Questions about the row below.
1) Give the entry just right of 131.
2) Give the entry just right of 158.
[129 158 133 133 131 136 132 127 132 142 134 135 132 125 132 130]
1) 136
2) 133

X =
[[100 145 108 152 102 154 103 150 109 117 106]
 [147 150 110 108 154 108 150 103 104 103 118]
 [149 112 157 153 156 152 142 149 123 128 147]
 [151 107 153 144 153 145 142 146 152 139 150]
 [142 128 138 144 142 144 125 135 122 123 125]
 [101 134 100 126 103 151 113 142 114 120 150]
 [141 147 152 144 139 104 101 151 153 149 110]
 [145 151 106 102 147 114 153 106 104 103 121]
 [125 143 118 120 134 129 128 133 121 114 123]
 [123 147 113 107 116 125 147 108 123 107 113]
 [ 99 121 128 151 104 154 103 151 109 118 106]]
The last entry in the row that holds the smallest entry: 106
The entry just right of 129: 128
Find the 3rd entry from the end, reading row by row.
109
Find the top entry of the column that holds the largest entry.
108
The 2nd largest entry: 156
The entry just right of the largest entry -> 153
Find the 1st entry in reading order.
100
Find the bottom-left entry.
99
Find the entry in the top-right corner.
106
Find the entry directly above the centre entry.
144
Find the first entry of the largest entry's row.
149
The last entry in the row that holds the largest entry -> 147
The entry just left of the largest entry -> 112
Find the third entry on the main diagonal.
157
Find the fourth entry in reading order.
152
The largest entry in the first row is 154
Find the entry just left of the centre entry.
103
The bottom entry of the column that holds the largest entry: 128
The entry at the centre -> 151
The entry just right of 122 -> 123
The 2nd entry on the main diagonal: 150

Questions about the matrix below. Rows and columns are numbered from 1.
1) Give the entry in the bottom-right corner.
2) Give the top-left entry.
3) Give the entry just right of the centre entry.
4) Give the entry in row 3 and column 3.
5) Give the entry at row 1, column 3.
6) Give the entry at row 1, column 2.
7) Give the entry in the bottom-left corner.
[[120 128 115 153 129 139 146 129 133 146 126]
 [128 126 138 153 131 130 131 128 125 123 143]
 [124 126 124 135 128 131 133 127 124 128 130]
 [124 123 120 132 126 141 134 127 126 124 129]
 [125 125 131 144 133 130 132 127 126 128 134]
 [123 128 123 126 132 131 132 126 123 146 130]
 [124 129 125 138 130 132 135 127 125 130 131]
 [123 131 128 131 131 132 141 126 124 134 136]
 [124 132 125 129 127 131 132 127 124 127 126]
 [128 129 130 141 130 132 132 127 121 134 131]
 [124 130 122 132 129 132 131 127 125 129 125]
 [124 135 131 132 129 130 138 127 126 130 133]
 [121 127 130 138 133 130 131 128 133 126 132]
 [125 135 120 140 127 131 136 129 123 145 125]
 [120 135 138 133 132 141 146 127 123 125 143]]
1) 143
2) 120
3) 141
4) 124
5) 115
6) 128
7) 120

Questions about the grid below. Rows and columns are numbered from 1.
1) Find the entry in row 3 and column 1.
2) Find the entry in the bottom-right corner.
3) Find the entry just right of 145.
4) Find the entry in row 3 and column 2.
5) Find the entry in the top-right corner.
6) Find the entry at row 1, column 3.
7) Find the entry directly above the smallest entry.
8) Find the entry in row 2 and column 3.
[[148, 135, 150, 124, 122, 117, 119, 147, 123, 118, 114, 110, 102, 119, 107, 112],
 [118, 139, 103, 134, 143, 120, 141, 156, 130, 136, 133, 124, 121, 126, 133, 146],
 [108, 130, 132, 134, 134, 152, 143, 118, 132, 137, 131, 152, 115, 132, 130, 100],
 [125, 150, 145, 116, 123, 117, 135, 107, 113, 132, 134, 116, 156, 123, 126, 121]]
1) 108
2) 121
3) 116
4) 130
5) 112
6) 150
7) 146
8) 103
